Each row of numbers belongs to one of the elements below and depends on some of the facts about them. Some rows are named. Which element is each other row?

Facts:
Λ: is directly part of; ω: points at; Π: belongs to class; θ: refers to
Λ klodrim <- dovan,brezen,plirubru,zutrik,klugutar
Λ fosku <- drasin,beruk,klaplakis,pladuk
Λ klugutar <- putrigrun,dadom,fosku
Λ stiripi <- poklir,teklis,feste,suplinok,kuzul
Λ geza <- plabel
Λ skolus <- tinom
Λ dotrul <- vuplir,drozak,stesko
Λ favul <- panik,flusten,tradrul,brukis,plebak,meflo
Λ fletres <- tagik,gikis,kleze
Λ fladrefe <- bebe,kiron,beflaka,vavim,tistas,tifu,stonam,suplak
Λ ginul <- satruk,saso,zetram
Λ lutodrim <- brulas
Λ satruk <- stofus
Λ zeker <- geflon,puti
Λ zogo <- bruflok,troplas,bago,teko
Λ stadru <- ruski
Λ trekeflus <- dresto,tefak,nidum,plestum,tufepul,viko,breplen
Λ poklir <- pumur
Λ kleze <- tono,mazi,bredam
Λ ruski <- gomul,lasival,fiklokla,lidrugram,diplim
Λ dresto <- somim,penor
Λ plozu <- pluplum,fanir,tetul
Λ grisin <- midror,kedos
Λ staklok <- brapak,pluma
Λ kuvol <- staklok
Λ gebrazi <- dabar,rupon
Λ kliflafla <- nesa,rekes,skipo,tatrin,grutos,gebrazi
Λ makol <- sifu,groba,vazen
Λ zetram <- nistem
Λ teklis <- skamen,fubrokle
Λ meflo <- dorul,kastu
Λ feste <- poflik,bribras
Λ floklovon <- skolus,paskis
Λ lestal <- vefis
Λ keripen <- gruludrak
Λ klazan <- rumin
Λ panik <- pluklisom,grastan,treba
Λ vuplir <- driza,dides
Λ kedos <- trofe
Λ klodrik <- plozu,putril,floklas,keripen
Λ gegaber <- lestal
Λ detrebra <- gagrur,plutor
Λ tagik <- skaske,kevan
Λ grutrino <- kekis,sistivu
Λ vavim <- flozes
Λ kekis <- pibes
Λ brulas <- stipas,kodum
Λ tradrul <- plebru
Λ sifu <- kopoga,duskol,pudreflik
Λ sistivu <- nobrak
Λ tifu <- vetris
Λ zutrik <- tatran,zestas
Λ kiron <- skidun
Λ lubrik <- nubrin
Λ plestum <- flomol
Λ rumin <- plibem
drasin ω tetul,fiklokla
tinom ω bebe,fladrefe,stonam,nobrak,geza
tradrul ω nistem
stofus ω treba,fanir,ruski
geflon ω zetram
brezen ω floklovon
bruflok ω plebak,kedos
pumur ω lidrugram
gegaber ω tifu
gomul ω putrigrun,tono,floklovon,breplen,kevan
somim ω viko,putril
pluplum ω gruludrak
brapak ω groba,lasival,fosku,tatrin
penor ω bebe
kiron ω panik,bribras,fiklokla
zeker ω duskol,stadru
suplinok ω tono,lestal
beflaka ω nistem
poflik ω fanir,stonam
beruk ω groba,dorul
dadom ω fladrefe,klodrik
lutodrim ω trofe,floklovon,gikis
grisin ω dabar
pluklisom ω kopoga
trekeflus ω lasival,tetul,lestal
skaske ω ruski,kodum
detrebra ω klodrik
bredam ω grutrino,tetul,ginul
klaplakis ω pibes,ginul
diplim ω rupon,tagik
grutos ω lidrugram,dovan,ruski,fiklokla
tatran ω tufepul,putrigrun,tono
sistivu ω panik,paskis,troplas
klugutar ω fanir,nobrak,fiklokla
nubrin ω mazi,lasival,kuvol
dides ω tifu
flomol ω stonam
kuzul ω tufepul,meflo
dotrul ω lasival,fanir,paskis,vazen,meflo
{stiripi,poklir,tinom,vuplir,tradrul,brezen,brukis,teklis,feste,gomul,somim,pluplum,penor,staklok,kiron,zeker,floklovon,dorul,vefis,rekes,dadom,fanir,tistas,klodrim,rumin,lutodrim,bribras,fosku,driza,plozu,gagrur,detrebra,fiklokla,pluma,kekis,tufepul,mazi,klaplakis,drozak,duskol,diplim,geza,stonam,grutrino,stesko,fladrefe} Π 228
{dovan,drasin,putrigrun,panik,tagik,makol,bebe,flusten,satruk,geflon,bruflok,nesa,groba,saso,nistem,skamen,troplas,suplinok,beflaka,bago,poflik,kedos,lasival,fletres,plirubru,gruludrak,pluklisom,favul,vazen,trofe,lestal,skaske,rupon,kevan,pibes,plebru,kopoga,bredam,tatrin,kleze,zutrik,lidrugram,nobrak,vetris,zetram,tifu,grutos,sistivu,viko,floklas,skidun,nubrin,keripen,paskis,klodrik,treba,suplak,puti,dides,tetul,kuzul,plutor,zestas,ginul,dotrul} Π 909
{plabel,brulas,stofus,ruski,dresto,pumur,gegaber,tono,tefak,stadru,midror,brapak,nidum,plebak,plestum,dabar,sifu,skolus,vavim,beruk,gikis,meflo,grisin,lubrik,kastu,trekeflus,skipo,fubrokle,grastan,flozes,stipas,kuvol,putril,klazan,teko,tatran,pudreflik,breplen,klugutar,flomol,kodum,zogo,plibem,gebrazi,pladuk,kliflafla} Π 538
putrigrun θ vazen,tinom
brulas θ zogo,skaske
geflon θ makol
brezen θ tufepul,stesko,bruflok,kliflafla
feste θ vetris
dresto θ skamen
brapak θ grutos,beflaka,plutor
kiron θ poflik,vetris,drasin
dabar θ dadom
zeker θ tufepul,puti,brukis
nistem θ groba,pluplum
vefis θ plozu,lutodrim,flozes
tistas θ beflaka,breplen,kliflafla
gikis θ treba
plirubru θ klugutar,dorul,bruflok
klodrim θ teklis,groba,panik,tatran
meflo θ favul,pluplum
bribras θ trekeflus
fosku θ groba
pluklisom θ dovan,kedos,plestum
lestal θ kliflafla
gagrur θ keripen,diplim
rupon θ poklir,kliflafla
grastan θ lidrugram,tatran,suplak
pluma θ bruflok
stipas θ suplinok
mazi θ pumur
kuvol θ skamen
kopoga θ fletres,kastu
putril θ teklis,fladrefe,tinom
sistivu θ pibes,trekeflus
geza θ rumin
floklas θ drasin,kuzul
skidun θ nesa,floklovon
paskis θ nidum,tradrul,breplen
plibem θ kastu
pladuk θ diplim

Named rows:
vazen: [ 3 10 -3 -6  2 -1 -4  2  5 -2  0  2  0  6 -5  1 -2  4 -5 14  6 -5 -1 -3
  0 -1  6 -6  0  5  1  8  0 -1  4 13  0  4]
tistas: [-15 -19   4   9   6 -16  -3  -2  -7  21   2  21  -2  -8 -17 -10   8 -11
   5  -7   5  -3 -12  10  14  24   6   6  -8  -4   4  16  -6   3  -2  -9
  -4   9]
brukis: [-13   5   2   8   2  -2   1 -13   2   8  -1  18  -9   1   6   6 -14 -13
   3  11  -9  -3  -6  -2  -4  12   5   1  -4  -5   0   4  -2  -9  -2   0
   1 -13]
putrigrun: [ -3 -10  17 -10   3  -7 -12   6  -3  15   0  18   2  10  -8  -1   8   0
 -15   7   2   8  10  -5   2 -13  12  17  13  10   5  10   3   9   0   7
   8   6]
saso: [-3 11 -5 -8  2 -2 -2  1  1 -1  1  4  1  3 -4  2  4  4  0 16  4  1 -4 -3
 -2 -1  5 -5 -4  3  1  5  4  0  3 11  1  1]
klazan: [  7  -1  -3   4   1   5   6   4   0 -12  -7 -25   2  -5   4   1   1   4
   6 -15  -5   0   9   0  -2  -9 -12  -2  -3  -1  -3 -13   2  -1  -2 -11
  -2  -2]
tono: [  6   7  -1   2   9  -7 -16  -9   4  -6  -9  -6 -12   3  -1   2  -7   7
   5  -1   8  -2   5  -1   1  -4 -10   9  -3   7   3   1   9   4   0   3
  -5  -1]
drozak: [ -8   4  -2   2  -2  -3  -3 -14  -2   4   1  17  -7  -6   7   0 -11  -8
   2   3  -3  -2 -11   1   1   7   4   2   3   2   2   3   0   0   1   2
  -2  -1]
skipo: [ 3  9 -6  2  9 -1 -7 -9 -3 -8  0 -6 -7 -2 -2  2 -3  4  3 -1  6  2  2  0
 -2  0 -7  8 -6  8  2  1 10 -2 -2  4 -7 -5]
beruk: [ -4  10   3  -5  15  -3  -4  -7 -17 -10  -1   5   4  -8   0   4  -6   1
 -15  -5   1   2  12   0  -3 -20   0  23   7  18   3   3  11  -8  -1   2
   1  -4]
gegaber: [  6   2  -3   5   1   5   5   3  -2 -11  -5 -26   3  -5   5   2   2   6
   5 -14  -4   1   7   1  -3 -10 -13  -1  -3  -2  -4 -14   2  -3  -2 -12
  -2  -3]
kuvol: [  2 -20  14   1 -10  11  18   7   5 -16   4  -6 -11   6  11   3  18   5
  22 -36  17  -2  22  17   4  -6  -4   6   4   0 -12  13   6   0   6 -12
   6  -9]
pluplum: [ -8   5  -1   2  -5   3  -8  -9   4   0   0  32  -4 -10   4  -3  -8  -4
  -5  -3  -2  -1 -16   1   0  10   4   3   0   3   4  -2  -2  -2  -1   1
  -4  -7]
pladuk: [  2 -13  11   1  11  -3  -8  -4 -20   7  11   5  -1   4  -4  -1   3  -7
 -16  -6   3  14  18   1  -1 -12   0  30  11  16   6   5   9   2  -8   3
   0   3]
bredam: [-1 14 -3 -6  3  2  1  2  2 -4  4  3  3  0 -9  4  0  7 -5 13  8  0 -7 -1
 -3  0  1 -2 -2  0 -1  9 -1 -2  4 13  1  1]
lasival: [ 4  8 -4 -6  5 -2 -1 -2  9 -2 -3  6 -1  7 -5  0 -1  3 -3 10  6 -6 -2 -5
  0 -1  5 -9  1  7  1 13  2  1  5 13  1  8]
tetul: [ 3  9 -5 -6  4 -3 -2  0  7 -2 -2  4 -1  7 -6  0 -1  3 -3 12  6 -6 -1 -4
  0  0  6 -8  0  6  1 10  3  0  5 13  1  7]
tagik: [  3   0  -6  -7  -6   2   9  11   6  -4  -6 -15   9   1   2   0   8   5
   5   1  -7  -2   2  -4  -1  -7  -1 -17   0  -4  -4  -9   0   4   3  -4
   4   4]
skamen: [-14   8   3 -16  -8   2   6   0   1 -13   4  11  -9   4   8   6  15   7
  24   3  21  -2   2  10   2   0  11   0   1   4  -8  20  14  -2  13  10
   7  -9]

Which element is each row?
No name comes twice in this set of rows, the named rows included.
[ -6  10  -6  -7   4  -4  -3   2  -3   0   1   1   4  -2 -12   0   9   7
   4  12   7   2  -8  -1   0   4   3  -4  -5   3   1   8   4   2   4   8
   0   5]  beflaka
[ -9 -12   2   1  13 -16   0  12  -1  17  -1   9   3   3 -31  -6  23   0
   3   5   9   0  -2   4  11  16   8  -1 -14   0   4  18  -1   1   0  -2
  -1   7]  rupon
[ 7  8 -4  2  9 -2 -7 -6 -2 -8 -2 -8 -8  0  0 -2 -5  1  0 -1  7 -1  5  2
  1  3 -5  5 -6 10  2  1  9 -5 -2  4 -7 -5]  kodum
[  3   7   0  11  13   1  -1  -9   0  -2   3  -9 -10  10   0   9  -7  -2
   2  10  -3   3   9  -3  -9   2 -10   8  -7   0   0   2   6  -9  -7   4
  -2 -15]  kastu
[-11   3   0  10   5  -2   6 -15   4   8  -2  21  -9   1   7   7 -15 -14
   0   9 -11  -6  -5  -3  -4  10   4  -3  -3  -4   0   9  -4 -10  -1   2
   2 -10]  dorul
[ 2 10 -4 -8  1 -3 -7  3  1  0  0 -3 -2  7 -2 -2 -1  0 -3 19  6 -3  1 -2
  3  4 11 -7 -2  4  2  2  3 -2  4 10 -2  1]  nobrak
[-10   6  -3   1  -3  -1  -3 -14  -5   3   3  17  -4  -8   6   1 -11  -6
   3   2  -1   0 -15   2   0   8   2   3   2  -1   0   3  -1  -1   2   3
  -3   0]  somim
[ -4   2   1 -13  -4   0   9  12  -7  -3  -7  -9  15  -2   6   1   7   2
  -7   1 -12   0  10  -5   0 -21   5  -4   9   1  -1  -9  -1   0   4  -5
   8   4]  zutrik
[  0   6   0   3  12 -10 -16  -7   1  -4  -9  -6 -11   0  -7   1  -3   7
   5  -1  10  -1   1  -1   3  -1 -11  11  -6   5   1   2   8   3   0  -1
  -6  -2]  breplen
[ -4 -14   7   8  -4  -1  -4  -8  -2  13  10  25  -6   1   0  -3  -3 -10
  -1  -3   1   4  -8   4   1  13   5   9   7  -2   3   9  -2   4  -4   2
  -1   3]  vefis
[  5 -18   5  10  -5   1  -3 -10  -4  15  15  15  -8   5   3  -5 -10 -14
  -5  -2   4   4  -6   4   1  15   7   6   9  -2   4  11  -6   7  -4   6
  -1  11]  bribras
[  3 -24   9   8 -15   4   4   4  -1  11   4   0   0   1  10  -7  -1 -14
   0 -14  -8   2   1   5   6   9   7  -3   7 -11   0  -9 -12   4  -3 -13
   1   5]  geza
[  2   3   3   3  -1   7  16  15  18  -1  -9 -11   4  13   2   7   1  -2
  -3  12 -14  -8  13  -8  -7  -1   6 -19  -6 -11  -5  -8  -9 -13   0  -5
   7 -16]  panik
[ 11 -18   6  10  -2   6   5   8   0  -2   4 -19   1   2  -3  -3  10   2
   3 -22  -1   6  12   4  -1  -3 -13   5  -1  -4  -1  -9   0   4  -6 -11
  -1   0]  brulas

Now the same elements, written a new way:
Known rows:
plutor: [ 18  -4   0  15  10  -3   1 -10 -15 -22  -8  14 -20   1]
stesko: [ 26   0   4   6  23   1  -5  -7   0 -22  -7  11 -16 -15]
bribras: [ 19  -6   7   6  23  -2  -7  -2  -6 -22 -12  -4 -14  -3]
tagik: [  9  -1   1  19  14 -19  11 -20  -9 -24  -5  15 -20  22]
trofe: [ 15  -6  -2  15  10 -10   2 -13   2 -18 -10  17 -19   7]
floklas: [ 10 -11  -2  12  11   3  -4 -11 -21 -18  -3   4 -14  10]
plozu: [ 20   3   8  10  23 -11   6 -18   3 -25  -3  16 -14  11]
vazen: [  9  -9  -4  12  11  -7   2  -6  -2 -26  -6  12 -17   0]
treba: [ 13  -6  -1  11  12  -7   0  -2 -10 -25 -12   8 -22   2]
pluplum: [ 31   0   6   9  22  -5 -13  -2  -7 -21  -1  15 -15 -10]
pumur: [ 17  -7   1  13  14   4   1  -2 -13 -24  -8  16 -22   7]
plibem: [ 13 -10   3  20  13   6  -1  -7 -23 -17 -10   4 -19  10]
fiklokla: [ 14   0   5   1  24 -12 -10  -5  12 -24 -14   8 -16  -2]
kopoga: [  8 -10  -2  14  10   0  -5 -11 -22 -18  -4   4 -13   6]
pluma: [ 18  -3   5   2  25   4 -14 -15  -1 -17  -7  -1 -16   1]
breplen: [ 14  -7  -3  18  14  -3   4 -12   7 -16 -10  16 -21   5]
tefak: [ 11  -3   0  14  13   0  -3 -11  -5 -20  -9  20 -19  12]
zogo: [  8  -4   1  22  14  -8  17 -17 -15 -26   1  19 -17  11]
grisin: [ 15  -3   4  26  15  -6  17 -13 -18 -25  -2  20 -21  13]

Rows to name:
No name comes twice in this set of rows, the named rows included.
[ 10  -6  -2   5   5   8  10 -12 -18 -23 -13  12 -11  12]  skamen
[  1 -11   7  21  13  -5  22 -17 -12 -21 -16   1 -14  39]  kuvol
[ 18 -10   2  27  13 -23 -20  -3 -27 -15   1   5 -21  -1]  nistem
[  2  -3   3  20  17 -20  13 -13  -6 -26  -8  13 -21  22]  ruski
[ 13 -10   4  18  16  -5  16 -13  -2 -25  -5  18 -20  35]  trekeflus
[ 15 -16  16  33  22 -20 -18 -16  -3 -27   6   8 -14 -38]  fosku
[  3 -15   7  23  13   4   7 -17  -7 -35   0  21 -22  -6]  klugutar
[ 16 -15   5  22  11   5  -6 -12   3 -22  -7  26 -21  -5]  tatran
[ 10 -13  -1  17  15  -6   1  -6 -11 -20 -11  -5 -22   2]  paskis
[ 20 -14   2  10  25  16 -10 -22  11 -18  -1  -1 -17 -35]  brezen

The same elements again, as new rows of numbers:
Some rows with their names:
keripen: [-3 -5 -2  0  0  4  0 -4  1 -1  0 -4  4  1]
gruludrak: [-3 -6 -1  1  0  2 -1 -2  1 -3  0 -3  7  1]
vazen: [ 0 -4  6  3 -1  2 -4 -6  1  6  0 -6 -2 -1]
nobrak: [ 1 -8  2 -4 -2  1 -2 -2  0  0  1 -1  4  1]
fletres: [-3 -5 -2  1  1  2  0 -2  0 -3  0 -3  4  1]
tistas: [ 2 -2 -4  9  3 -2 -3  2  0  7  1  0 -2  1]
zeker: [ 1  0 -8  5  0 -2  0  1 -1 -2  0  2 -8  1]
beruk: [  5  24  10  -7  -4 -13   5  25 -12  -5  -3  -1  20  -4]
kevan: [-4 -5  0  2  0  6  0 -2  2  3  0 -5  9 -2]
stipas: [  2   4  -6   6   1  -8  -3   0   1   5  -1   3 -10   0]
plibem: [ 2  2 -9  4 -1 -7  0  2  1  0 -1  6 -7  0]
stonam: [ 2 -4 -2 -3 -2 -2 -1 -3  3  1  1  2  7  2]
poflik: [ 1 -6  2  3 -1  1 -1 -9  0  3  0 -9 -6  2]
tetul: [-1 -9  2 -1 -3  6 -3 -3  2  4  0 -4  9 -1]
drasin: [  2  21  13 -12  -8  -8   3  20 -14  -1  -6 -11  16  -4]
poklir: [-1 -3 -4  2  1  2  2  0  2  2  1  0  9  2]
rupon: [ 0 -4 -1  9  2  0 -6  2 -1  7  0 -3 -2  0]
nidum: [-1  2 -7 -1  0 -3  4 -1  2  1  0  6  5  3]
viko: [-3 -2  3  3  2  0 -3 -4  1  2  0 -6  2  0]

Name these rows:
No name comes twice in this set of rows, the named rows included.
[ 0  7  1  0 -4 -5 -2 12 -6 -1 -3 -5  4 -2]  plirubru
[ 2 -5  1  7 -3 -2 -7 -2 -1  8 -1 -4 -7 -2]  paskis
[ 3  0  7 -5 -3 -2 -1  8 -5 -4  0 -5 11 -3]  dovan
[ 1 -4 -2  0  6  3  3  5  1  6  4  5 12  3]  kliflafla

